Here is a tiny trained network, its code and every weight. The questions are about switching its units off for an input and a class, where a switched-off unit gives its printed mean instead of its output.

import numpy as np


def w(rows, s, z=0):
    codes = np.array(rows[::2]) - 128.0
    scale = np.full(codes.shape[1], s)
    scale[-1] = z or s
    return codes * scale


def norm(h):
    return h / np.sqrt((h * h).mean(-1, keepdims=True) + 1e-5)


def f(y):
    return np.maximum(y, 0)


def log_softmax(a):
    a = a - a.max(-1, keepdims=True)
    return a - np.log(np.exp(a).sum(-1, keepdims=True))


def net(x, mask):
    res = np.array(x, float).reshape(1, 6) / 4 @ E
    u = 0
    for l in range(2):
        y = f(norm(res) @ A[l][:, :-1].T + A[l][:, -1])
        res = res + np.where(mask[u : u + 9], y, B[l][:, -1]) @ B[l][:, :-1]
        u += 9
    return log_softmax(norm(res)[-1] @ U[:, :-1].T + U[:, -1])


A, B = {}, {}
E = w([
[34,153,141,210,81,177,158,158,133,139,122,147],'x0',
[122,138,130,123,130,124,129,133,116,127,132,127],'x1',
[130,126,127,133,127,118,129,132,135,141,122,130],'x2',
[126,144,20,86,79,141,190,108,147,164,172,46],'x3',
[97,132,149,67,105,91,108,168,216,67,156,149],'x4',
[100,138,6,94,129,129,142,133,126,90,61,193],'x5',
],0.016)
A[0] = w([
[136,121,116,95,91,97,131,126,199,74,152,162,47],'0.n1',
[74,105,127,74,60,76,121,174,174,103,204,145,1],'0.n2',
[99,148,108,76,95,120,177,113,150,153,154,3,16],'0.n3',
[11,156,142,198,61,202,189,192,170,161,161,133,10],'0.n4',
[220,106,112,34,168,71,135,108,148,162,172,108,30],'0.n5',
[102,137,168,98,81,78,128,149,225,70,190,123,15],'0.n6',
[155,146,117,165,123,158,150,68,81,146,121,92,11],'0.n7',
[122,121,247,155,129,111,194,124,171,152,244,2,23],'0.n8',
[103,169,46,72,18,147,162,126,169,179,169,43,23],'0.n9',
],0.0095,0.0099)
B[0] = w([
[127,163,146,96,154,161,138,182,143,190,100,104,167],'0.n1',
[82,120,131,62,223,173,149,154,142,145,117,106,168],'0.n2',
[161,58,142,147,134,117,183,117,124,117,192,186,200],'0.n3',
[72,134,170,122,66,43,111,48,88,59,15,41,223],'0.n4',
[55,141,160,166,58,96,134,68,116,50,61,41,202],'0.n5',
[99,169,161,78,206,177,142,214,153,161,101,90,181],'0.n6',
[103,111,158,103,140,147,175,182,125,179,125,112,153],'0.n7',
[166,136,93,143,49,156,1,146,137,153,190,158,229],'0.n8',
[155,99,115,173,177,112,236,104,157,60,201,185,254],'0.n9',
],0.011,0.0084)
A[1] = w([
[159,113,109,173,144,173,173,89,33,235,106,94,54],'1.n1',
[119,117,235,164,174,84,88,163,119,91,94,246,75],'1.n2',
[107,115,52,115,117,147,102,108,150,115,121,161,13],'1.n3',
[110,161,33,103,129,153,136,133,143,143,106,193,18],'1.n4',
[93,129,147,118,63,90,122,171,189,97,178,118,127],'1.n5',
[83,146,19,86,120,101,154,147,115,89,65,199,78],'1.n6',
[109,137,111,163,121,134,134,111,83,183,122,110,50],'1.n7',
[188,144,130,89,155,85,123,84,138,127,125,104,1],'1.n8',
[204,107,121,41,158,61,86,79,116,85,108,69,70],'1.n9',
],0.012,0.0079)
B[1] = w([
[86,179,134,36,220,153,139,251,222,100,65,162,201],'1.n1',
[161,97,11,106,120,110,242,76,145,99,205,121,248],'1.n2',
[149,104,142,164,117,128,112,146,110,152,150,139,143],'1.n3',
[152,108,180,122,103,143,50,112,144,157,197,110,162],'1.n4',
[179,131,76,122,192,139,117,117,50,176,36,162,199],'1.n5',
[191,121,209,165,89,142,18,141,104,203,173,117,236],'1.n6',
[126,123,127,73,169,79,103,100,140,124,124,135,151],'1.n7',
[96,150,128,142,100,120,134,106,128,96,112,119,140],'1.n8',
[30,165,146,177,72,125,143,88,103,126,60,105,200],'1.n9',
],0.011)
U = w([
[169,86,75,147,148,116,247,89,119,102,200,154,192],'0',
[50,142,160,169,84,90,124,78,86,83,28,79,96],'1',
[190,118,168,155,103,147,5,156,109,197,189,139,7],'2',
[101,150,146,48,233,144,142,237,164,137,77,134,107],'3',
],0.017,0.0012)

Each question gives the input, the list of numbers given to net, and the class t.
The units are the neurons (one row each of A and B). Each row of codes is followed by its name. A weight is (code - 128) times the scale printed after its matrix; where a second scale follows, it is the last column's (A, B and U).
mask holds one flag per neuron, layer by layer. A switched-off neuron (its flag False) gives its mean, the last column of its row in B, instead of its output. The means were averaged over made-up inputs and are rounded, as every weight is.
A unit's drop is (log p(t) with every unit on - log p(t) with that unit switched off) / (log p(t) with every unit on - log p(t) with every unit switched off).
The circuit of an input: a set's keep is (log p(t) with only the set's units on - log p(t) with every unit switched off) / (log p(t) with every unit on - log p(t) with every unit switched off). Starting from the 12 units with the biggest drops (on a tie, the unit counted first), units are removed one at a time, each time the one whose removal leaves the highest keep (on an exact tie, the one counted first), for as long as the keep stays at least 0.8.
units of the circuit, in order: the units of the circuit, biggest drop first
k most important neurons: the k neurons with the biggest drops, biggest first
top k neurons in layer l: the k neurons of layer l with the biggest drops, biggest first
drop of u: that unit's drop, to one decimal
input [5,-2,1,4,-7,4], class 3: most important neuron : 1.n1
input [-7,-2,-3,-8,3,-7], class 0: 2 most important neurons : 1.n2; 0.n4
input [2,4,-8,6,-7,2], class 3: 3 most important neurons : 1.n1; 1.n2; 0.n7
input [8,4,1,-8,-6,6], class 0: 3 most important neurons : 1.n2; 0.n5; 1.n9
input [-6,-5,0,2,-8,-7], class 3: top 2 neurons in layer 1 : 1.n1; 1.n6
input [-4,2,-7,-4,6,6], class 2: 3 most important neurons : 1.n6; 1.n1; 0.n4
input [-4,-8,-3,-6,-8,-6], class 3: 3 most important neurons : 1.n1; 0.n9; 1.n6
input [0,0,8,-3,-3,-3], class 0: top 2 neurons in layer 1 : 1.n2; 1.n6
input [6,2,0,-4,-8,-7], class 3: 3 most important neurons : 1.n1; 1.n6; 0.n5
input [-4,5,3,4,-2,-5], class 2: 2 most important neurons : 0.n8; 1.n2
input [5,0,-2,5,2,6], class 2: 2 most important neurons : 1.n6; 1.n2
input [-2,-4,-1,3,-2,4], class 2: 2 most important neurons : 1.n6; 1.n2
input [4,-2,4,2,0,5], class 2: 3 most important neurons : 1.n6; 0.n5; 1.n9
input [7,5,5,4,-8,5], class 3: 3 most important neurons : 1.n1; 0.n5; 1.n9
input [2,-4,-6,4,-5,-6], class 2: units of the circuit, in order : 0.n8
input [6,8,4,-7,8,-7], class 3: top 2 neurons in layer 1 : 1.n6; 1.n5
input [-5,5,-7,-7,-7,8], class 2: top 3 neurons in layer 0 : 0.n9; 0.n4; 0.n3
input [6,-4,3,6,7,4], class 3: top 2 neurons in layer 0 : 0.n2; 0.n6
input [-5,7,-5,4,-4,6], class 2: top 2 neurons in layer 1 : 1.n6; 1.n4
input [7,8,6,5,-2,3], class 1: units of the circuit, in order : 0.n4
input [-3,5,8,-8,1,-7], class 0: top 2 neurons in layer 1 : 1.n2; 1.n6
input [-8,5,1,-1,-8,-8], class 1: top 2 neurons in layer 1 : 1.n9; 1.n6
input [-6,-1,-6,-4,0,4], class 1: drop of 0.n2 : 0.0
